Below is a small trained network, with its code and all its weights. Each question gives an input and a target symbol and asks what happens when units are switched off, that is, made to give their printed mean instead of their output.

import numpy as np


def w(rows, s, z=0):
    codes = np.array(rows[::2]) - 128.0
    scale = np.full(codes.shape[1], s)
    scale[-1] = z or s
    return codes * scale


def f(y):
    return y / 2 * (1 + np.tanh(0.7978845608 * (y + 0.044715 * y**3)))


def softmax(a):
    e = np.exp(a - a.max(-1, keepdims=True))
    return e / e.sum(-1, keepdims=True)


def log_softmax(a):
    a = a - a.max(-1, keepdims=True)
    return a - np.log(np.exp(a).sum(-1, keepdims=True))


def net(x, mask):
    ids = ['αβδεζηθλμξπστφψω'.index(c) for c in x.split()]
    T = len(ids)
    res = E[ids] + P[:T]
    u = 0
    for l in range(2):
        r = res
        for j in range(2):
            rows = slice(3 * j, 3 * j + 3)
            q, k, v = (r @ M[l][rows].T for M in (Q, K, V))
            z = softmax(np.where(np.tri(T) > 0, q @ k.T / 3**0.5, -1e9)) @ v
            o = O[l][rows]
            res = res + np.where(mask[u + j], z, o[:, -1]) @ o[:, :-1]
        u += 2
        y = f(res @ A[l][:, :-1].T + A[l][:, -1])
        res = res + np.where(mask[u : u + 4], y, B[l][:, -1]) @ B[l][:, :-1]
        u += 4
    return log_softmax(res[-1] @ U[:, :-1].T + U[:, -1])


Q, K, V, O, A, B = {}, {}, {}, {}, {}, {}
E = w([
[114,129,109,102,85,84],'α',
[114,102,162,31,120,112],'β',
[85,230,75,169,98,173],'δ',
[30,207,136,59,97,165],'ε',
[155,175,102,170,150,138],'ζ',
[188,98,61,84,179,92],'η',
[105,164,87,131,167,213],'θ',
[169,190,157,178,119,70],'λ',
[128,214,14,186,175,87],'μ',
[63,126,22,81,133,126],'ξ',
[163,152,174,118,172,186],'π',
[75,190,211,142,52,135],'σ',
[91,196,128,99,154,28],'τ',
[190,81,47,147,103,89],'φ',
[141,67,109,162,8,161],'ψ',
[30,75,134,189,72,108],'ω',
],0.012)
P = w([
[121,226,101,48,100,210],'0',
[114,167,85,74,98,135],'1',
[114,128,95,98,88,91],'2',
[104,58,101,153,101,51],'3',
[89,20,102,187,116,36],'4',
[85,3,102,225,120,8],'5',
],0.004)
Q[0] = w([
[105,93,30,115,65,90],'0.h0',
[61,107,142,115,23,103],'0.h0',
[151,177,193,177,177,198],'0.h0',
[2,146,73,112,103,26],'0.h1',
[88,58,72,174,137,91],'0.h1',
[189,72,162,207,80,195],'0.h1',
],0.0075)
K[0] = w([
[137,48,88,204,98,113],'0.h0',
[91,86,182,180,66,129],'0.h0',
[106,254,182,56,169,135],'0.h0',
[66,93,173,181,165,60],'0.h1',
[115,76,162,178,107,109],'0.h1',
[125,118,96,107,87,206],'0.h1',
],0.0089)
V[0] = w([
[107,159,97,76,246,146],'0.h0',
[209,206,124,167,136,123],'0.h0',
[90,253,201,87,157,183],'0.h0',
[200,33,202,99,135,204],'0.h1',
[57,118,95,124,46,133],'0.h1',
[114,21,101,212,94,209],'0.h1',
],0.006)
O[0] = w([
[105,67,73,113,255,174,139],'0.h0',
[188,157,122,206,163,169,112],'0.h0',
[100,37,176,188,165,211,104],'0.h0',
[151,53,148,70,119,155,3],'0.h1',
[105,173,100,139,42,120,165],'0.h1',
[142,16,66,125,53,131,28],'0.h1',
],0.0066,0.0064)
A[0] = w([
[212,114,128,81,194,145,252],'0.n0',
[95,148,248,200,89,105,232],'0.n1',
[253,126,97,214,89,100,193],'0.n2',
[171,161,72,152,227,111,182],'0.n3',
],0.0064,0.0036)
B[0] = w([
[132,2,140,115,219,114,148],'0.n0',
[124,128,221,210,120,116,221],'0.n1',
[204,189,115,100,138,125,171],'0.n2',
[114,84,92,208,173,95,254],'0.n3',
],0.0076,0.005)
Q[1] = w([
[141,24,156,49,125,217],'1.h0',
[119,252,142,125,54,33],'1.h0',
[145,122,161,123,176,151],'1.h0',
[1,98,125,193,182,95],'1.h1',
[160,75,147,116,110,207],'1.h1',
[78,49,113,75,140,192],'1.h1',
],0.0064)
K[1] = w([
[111,176,114,136,196,250],'1.h0',
[171,102,111,166,54,2],'1.h0',
[160,149,139,106,161,184],'1.h0',
[69,104,152,173,172,3],'1.h1',
[131,156,92,83,181,220],'1.h1',
[80,120,142,228,184,196],'1.h1',
],0.0054)
V[1] = w([
[42,124,124,103,139,169],'1.h0',
[240,201,138,84,176,133],'1.h0',
[79,62,216,203,127,144],'1.h0',
[149,127,67,151,100,254],'1.h1',
[76,162,206,136,59,118],'1.h1',
[213,120,166,98,66,151],'1.h1',
],0.0064)
O[1] = w([
[23,58,142,78,94,80,105],'1.h0',
[181,253,181,56,199,246,137],'1.h0',
[101,68,235,250,121,75,79],'1.h0',
[138,88,73,169,9,239,3],'1.h1',
[86,165,222,151,12,32,153],'1.h1',
[248,128,160,126,86,170,2],'1.h1',
],0.0048,0.0066)
A[1] = w([
[108,96,50,41,123,55,181],'1.n0',
[199,127,158,235,134,132,222],'1.n1',
[166,127,144,128,52,66,159],'1.n2',
[136,139,254,82,199,123,253],'1.n3',
],0.0053,0.0041)
B[1] = w([
[112,108,110,40,192,50,225],'1.n0',
[254,103,177,218,189,163,167],'1.n1',
[223,82,113,103,79,40,167],'1.n2',
[171,130,232,28,158,144,254],'1.n3',
],0.0058,0.007)
U = w([
[123,145,128,104,94,132,106],'α',
[136,71,201,1,122,136,97],'β',
[88,187,97,213,85,189,200],'δ',
[15,199,176,91,47,196,99],'ε',
[157,108,112,184,154,166,181],'ζ',
[177,41,104,100,192,108,49],'η',
[91,73,103,166,137,187,194],'θ',
[204,133,162,170,164,148,2],'λ',
[139,149,52,217,168,130,16],'μ',
[53,131,40,83,111,121,163],'ξ',
[144,44,159,135,168,174,216],'π',
[128,117,187,169,98,156,150],'σ',
[86,163,168,139,201,76,139],'τ',
[192,201,107,54,157,165,134],'φ',
[176,174,144,119,56,138,133],'ψ',
[133,66,110,153,88,70,127],'ω',
],0.007,0.0036)

Each question gives the input, a string of symbols that net reads in full, and the target symbol t.
The units are the heads (3 rows each of Q, K, V and O) and the neurons (one row each of A and B). Each row of codes is followed by its name. A weight is (code - 128) times the scale printed after its matrix; where a second scale follows, it is the last column's (O, A, B and U).
mask holds one flag per unit, layer by layer, with each layer's heads first. A switched-off unit (its flag False) gives its mean, the last column of its rows in O or B, instead of its output. The means were averaged over made-up inputs and are rounded, as every weight is.
A unit's drop is (log p(t) with every unit on - log p(t) with that unit switched off) / (log p(t) with every unit on - log p(t) with every unit switched off).
The circuit of an input: a set's keep is (log p(t) with only the set's units on - log p(t) with every unit switched off) / (log p(t) with every unit on - log p(t) with every unit switched off). Starting from all 12 units, units are removed one at a time, each time the one whose removal leaves the highest keep (on an exact tie, the one counted first), for as long as the keep stays at least 0.8.
circuit, biggest first: the units of the circuit, biggest drop first
k most important neurons: the k neurons with the biggest drops, biggest first
k most important neurons of layer l: the k neurons of layer l with the biggest drops, biggest first
input φ ξ μ, target φ: circuit, biggest first => (1.h0; 0.h0)
input ξ ξ ω φ τ φ, target φ: 2 most important neurons => (0.n2; 0.n3)
input β φ ζ, target φ: circuit, biggest first => (1.h0; 0.n2; 0.h0)
input σ θ η, target η: circuit, biggest first => (0.n0; 0.h1; 0.h0)
input φ μ λ, target λ: 2 most important neurons => (1.n1; 0.n1)
input ξ φ ξ ζ, target φ: circuit, biggest first => (1.h0; 0.h0; 0.n2)
input ξ φ φ λ, target φ: circuit, biggest first => (1.h0; 0.n2; 0.h0)
input τ ε ξ μ, target μ: most important neuron of layer 0 => (0.n3)
input τ τ τ φ τ, target φ: circuit, biggest first => (0.h0; 1.h0; 0.n2)
input δ φ τ, target φ: circuit, biggest first => (1.h0; 0.h0; 0.n2)
input τ φ ξ ε ξ ψ, target ψ: circuit, biggest first => (0.h0; 0.n2; 1.h1; 0.n3)
input ξ τ φ η, target φ: circuit, biggest first => (0.h0; 1.h0)
input δ φ η, target φ: circuit, biggest first => (1.h0; 0.h0)
input ψ θ ζ μ, target μ: 3 most important neurons => (1.n3; 0.n3; 1.n1)
input ξ ξ ω τ σ, target ω: circuit, biggest first => (1.h0; 0.h1; 0.h0)
input θ η τ α δ ε, target ε: 3 most important neurons of layer 1 => (1.n1; 1.n0; 1.n2)
input ω φ μ τ μ δ, target δ: 2 most important neurons => (1.n3; 1.n0)
input δ η π π, target π: most important neuron => (0.n0)
input τ τ ξ ξ τ ξ, target ξ: 3 most important neurons => (0.n1; 1.n3; 1.n1)
input λ φ ω σ, target σ: 3 most important neurons => (0.n1; 1.n1; 1.n0)
input η ξ ω β β β, target β: 2 most important neurons => (0.n3; 1.n0)
input η ψ φ φ ε, target φ: 2 most important neurons => (0.n2; 0.n3)
